Below are the code and all the weights of a small trained network. Each question names an input and a class and asks about switching units off, where a switched-off unit gives its printed mean instead of its output.

import numpy as np


def w(rows, s, z=0):
    codes = np.array(rows[::2]) - 128.0
    scale = np.full(codes.shape[1], s)
    scale[-1] = z or s
    return codes * scale


def norm(h):
    return h / np.sqrt((h * h).mean(-1, keepdims=True) + 1e-5)


def f(y):
    return y / 2 * (1 + np.tanh(0.7978845608 * (y + 0.044715 * y**3)))


def log_softmax(a):
    a = a - a.max(-1, keepdims=True)
    return a - np.log(np.exp(a).sum(-1, keepdims=True))


def net(x, mask):
    res = np.array(x, float).reshape(1, 7) / 4 @ E
    u = 0
    for l in range(3):
        y = f(norm(res) @ A[l][:, :-1].T + A[l][:, -1])
        res = res + np.where(mask[u : u + 12], y, B[l][:, -1]) @ B[l][:, :-1]
        u += 12
    return log_softmax(norm(res)[-1] @ U[:, :-1].T + U[:, -1])


A, B = {}, {}
E = w([
[125,129,135,163,147,88,136,43,185,131,80,147],'x0',
[124,117,140,98,71,81,120,86,89,118,172,160],'x1',
[122,129,103,163,72,195,89,108,86,122,59,171],'x2',
[141,142,121,118,65,57,113,194,187,142,76,162],'x3',
[126,127,129,129,127,124,125,129,129,129,126,129],'x4',
[254,45,207,208,40,169,168,110,154,149,146,30],'x5',
[129,129,128,126,130,128,128,127,126,135,128,131],'x6',
],0.0046)
A[0] = w([
[111,113,127,104,114,179,172,198,70,116,156,129,26],'L0N0',
[81,127,179,196,171,112,108,35,162,116,94,126,35],'L0N1',
[96,122,153,132,212,174,121,81,60,107,170,136,48],'L0N2',
[116,152,111,136,110,172,130,186,78,129,196,95,32],'L0N3',
[127,116,101,120,152,126,184,3,169,95,89,133,42],'L0N4',
[113,147,124,116,59,84,145,30,51,113,235,156,46],'L0N5',
[122,109,145,108,129,174,132,199,75,109,162,133,37],'L0N6',
[133,116,155,134,226,73,171,147,144,135,237,91,2],'L0N7',
[120,149,111,175,232,219,156,170,166,111,92,86,9],'L0N8',
[105,124,147,109,112,182,120,202,92,101,171,122,27],'L0N9',
[110,123,128,178,96,241,123,92,38,129,65,188,13],'L0N10',
[117,162,123,144,138,207,135,59,113,130,192,79,54],'L0N11',
],0.007,0.0031)
B[0] = w([
[158,166,125,142,129,94,87,121,111,177,146,142,164],'L0N0',
[181,171,108,130,108,90,99,127,96,201,185,153,218],'L0N1',
[160,95,52,108,153,129,225,148,92,118,87,185,217],'L0N2',
[172,138,126,142,122,105,94,97,106,189,156,144,172],'L0N3',
[182,169,117,162,144,118,79,122,101,197,156,140,216],'L0N4',
[124,64,237,96,171,140,64,174,165,155,49,115,238],'L0N5',
[169,162,122,147,136,100,86,115,117,169,152,149,164],'L0N6',
[99,196,54,62,72,140,98,56,197,71,121,72,235],'L0N7',
[117,40,254,65,142,110,53,147,144,149,71,132,242],'L0N8',
[151,163,116,154,143,97,95,125,137,193,145,137,164],'L0N9',
[97,179,73,63,89,119,120,68,215,72,126,62,254],'L0N10',
[174,81,75,169,104,119,225,160,119,120,94,149,213],'L0N11',
],0.011,0.0037)
A[1] = w([
[136,124,201,203,81,217,174,105,98,108,212,54,76],'L1N0',
[141,95,163,174,185,156,137,154,106,155,108,141,71],'L1N1',
[20,176,122,88,212,180,144,139,60,98,159,200,97],'L1N2',
[119,82,160,145,145,168,120,93,56,132,122,143,71],'L1N3',
[124,181,169,224,180,100,142,40,139,169,128,165,69],'L1N4',
[122,132,159,89,146,174,160,71,65,117,159,138,91],'L1N5',
[152,146,93,133,140,200,83,151,38,133,196,87,74],'L1N6',
[92,173,107,172,118,254,93,79,106,127,83,140,8],'L1N7',
[108,169,139,157,45,59,151,249,167,112,120,178,24],'L1N8',
[130,135,156,83,201,89,172,113,145,111,234,70,43],'L1N9',
[131,114,126,154,125,177,98,164,73,141,124,137,71],'L1N10',
[90,89,129,200,120,200,120,109,101,140,177,115,53],'L1N11',
],0.0085,0.0018)
B[1] = w([
[48,153,117,188,198,82,101,126,110,86,155,135,250],'L1N0',
[113,122,90,95,116,125,116,108,149,96,118,106,179],'L1N1',
[140,101,179,248,106,120,130,120,136,98,170,65,247],'L1N2',
[90,157,110,114,119,132,138,154,139,103,97,152,113],'L1N3',
[145,136,95,101,144,130,99,158,93,152,168,111,251],'L1N4',
[185,110,152,96,62,89,162,125,134,106,118,125,78],'L1N5',
[140,129,133,128,158,112,98,107,142,191,124,122,141],'L1N6',
[158,123,99,67,146,89,134,102,153,127,157,81,122],'L1N7',
[180,82,74,90,158,142,177,99,112,138,86,138,254],'L1N8',
[110,127,72,129,95,157,80,93,123,123,68,135,151],'L1N9',
[130,145,110,102,158,102,140,85,172,121,126,135,108],'L1N10',
[181,139,153,133,43,148,154,148,138,92,156,95,97],'L1N11',
],0.011,0.0022)
A[2] = w([
[60,186,135,80,113,175,167,181,66,94,185,229,77],'L2N0',
[115,154,173,95,74,209,194,136,96,119,210,166,96],'L2N1',
[53,206,253,91,23,161,211,181,54,123,215,162,90],'L2N2',
[149,85,195,130,161,139,157,184,68,150,171,160,113],'L2N3',
[121,134,177,86,167,181,174,69,96,104,161,153,82],'L2N4',
[148,175,87,182,92,179,214,121,106,124,185,136,114],'L2N5',
[107,177,111,106,65,146,141,131,46,127,216,175,75],'L2N6',
[54,203,163,74,95,228,204,115,43,123,198,197,103],'L2N7',
[87,103,192,124,111,148,184,147,93,142,189,185,92],'L2N8',
[124,165,182,126,112,169,162,142,79,152,155,205,92],'L2N9',
[156,192,174,129,122,224,199,158,159,149,165,137,4],'L2N10',
[122,218,169,83,35,207,142,49,115,66,131,160,91],'L2N11',
],0.0061,0.0031)
B[2] = w([
[96,162,70,90,187,70,90,149,137,138,101,156,37],'L2N0',
[195,68,114,86,129,101,85,87,145,126,86,87,15],'L2N1',
[106,172,122,88,43,118,141,160,122,143,170,122,63],'L2N2',
[106,139,74,99,103,127,92,109,171,123,109,74,175],'L2N3',
[189,64,55,191,132,19,72,85,208,182,8,121,16],'L2N4',
[90,89,128,106,183,91,76,156,149,107,39,162,141],'L2N5',
[165,74,131,107,175,87,77,86,113,139,110,125,88],'L2N6',
[95,114,108,70,129,110,84,115,100,136,113,132,43],'L2N7',
[159,120,83,117,188,108,91,74,161,108,106,81,35],'L2N8',
[194,95,115,144,103,85,90,40,170,148,92,62,41],'L2N9',
[242,94,82,177,205,99,91,135,229,168,53,47,11],'L2N10',
[122,142,76,71,150,105,116,95,186,130,102,92,200],'L2N11',
],0.011,0.0012)
U = w([
[92,201,63,61,69,139,117,62,202,71,137,67,176],'0',
[194,192,119,159,140,99,75,127,66,232,211,164,135],'1',
[75,107,160,240,158,110,142,143,105,56,168,103,253],'2',
[177,69,72,113,130,149,250,154,88,113,77,184,28],'3',
[105,64,255,63,140,138,72,175,152,139,65,140,19],'4',
],0.008,0.00061)

Each question gives the input, the list of numbers given to net, and the class t.
The units are the neurons (one row each of A and B). Each row of codes is followed by its name. A weight is (code - 128) times the scale printed after its matrix; where a second scale follows, it is the last column's (A, B and U).
mask holds one flag per neuron, layer by layer. A switched-off neuron (its flag False) gives its mean, the last column of its row in B, instead of its output. The means were averaged over made-up inputs and are rounded, as every weight is.
A unit's drop is (log p(t) with every unit on - log p(t) with that unit switched off) / (log p(t) with every unit on - log p(t) with every unit switched off).
The circuit of an input: a set's keep is (log p(t) with only the set's units on - log p(t) with every unit switched off) / (log p(t) with every unit on - log p(t) with every unit switched off). Starting from the 12 units with the biggest drops (on a tie, the unit counted first), units are removed one at a time, each time the one whose removal leaves the highest keep (on an exact tie, the one counted first), for as long as the keep stays at least 0.8.
circuit, biggest first: the units of the circuit, biggest drop first
top k neurons: the k neurons with the biggest drops, biggest first
top k neurons in layer l: the k neurons of layer l with the biggest drops, biggest first
input [-2,-7,3,5,0,-8,-5], class 2: top 2 neurons	(L1N2 L0N5)
input [2,1,3,-7,-8,-5,-4], class 3: circuit, biggest first	(L0N2)
input [1,4,7,-8,-7,-3,-1], class 3: top 3 neurons	(L0N2 L0N11 L0N7)
input [0,-6,2,-7,-2,5,8], class 3: top 2 neurons in layer 0	(L0N11 L0N5)
input [-1,7,6,4,5,0,-3], class 4: top 2 neurons	(L0N5 L0N7)
input [-5,-8,-6,-8,4,-4,6], class 3: top 4 neurons	(L0N2 L0N11 L0N5 L0N10)
input [5,2,0,-7,1,7,4], class 2: top 3 neurons	(L1N0 L0N11 L1N8)
input [1,6,-1,-8,0,5,1], class 3: top 3 neurons	(L0N11 L0N2 L0N8)
input [7,-4,-5,-7,-7,-6,6], class 1: top 2 neurons	(L0N4 L0N1)
input [-1,6,6,4,-1,2,8], class 0: top 3 neurons	(L0N10 L0N8 L2N11)
input [7,-3,-7,8,8,-1,8], class 3: circuit, biggest first	(L1N8 L0N10)
input [7,-5,7,8,5,6,1], class 3: top 2 neurons	(L0N7 L1N8)
input [5,-1,3,-3,7,-3,5], class 1: top 3 neurons	(L0N4 L0N1 L0N7)
input [-6,2,0,5,-5,7,-4], class 2: top 3 neurons	(L1N0 L0N1 L0N4)
input [-2,-7,-6,8,-8,-3,-4], class 3: circuit, biggest first	(L1N8)
input [8,-5,-6,3,-2,-6,4], class 1: circuit, biggest first	(L0N10 L0N1)
input [-2,-2,-2,7,-6,7,1], class 2: top 2 neurons in layer 0	(L0N2 L0N11)
input [7,8,1,-3,8,6,-3], class 4: top 2 neurons in layer 0	(L0N5 L0N3)
input [6,-8,-6,-1,-7,-8,-7], class 2: top 2 neurons in layer 0	(L0N5 L0N10)
input [-5,-4,-8,-2,-6,1,-6], class 0: circuit, biggest first	(L0N7)
input [-5,-7,-8,0,-7,2,0], class 0: top 2 neurons in layer 0	(L0N7 L0N5)
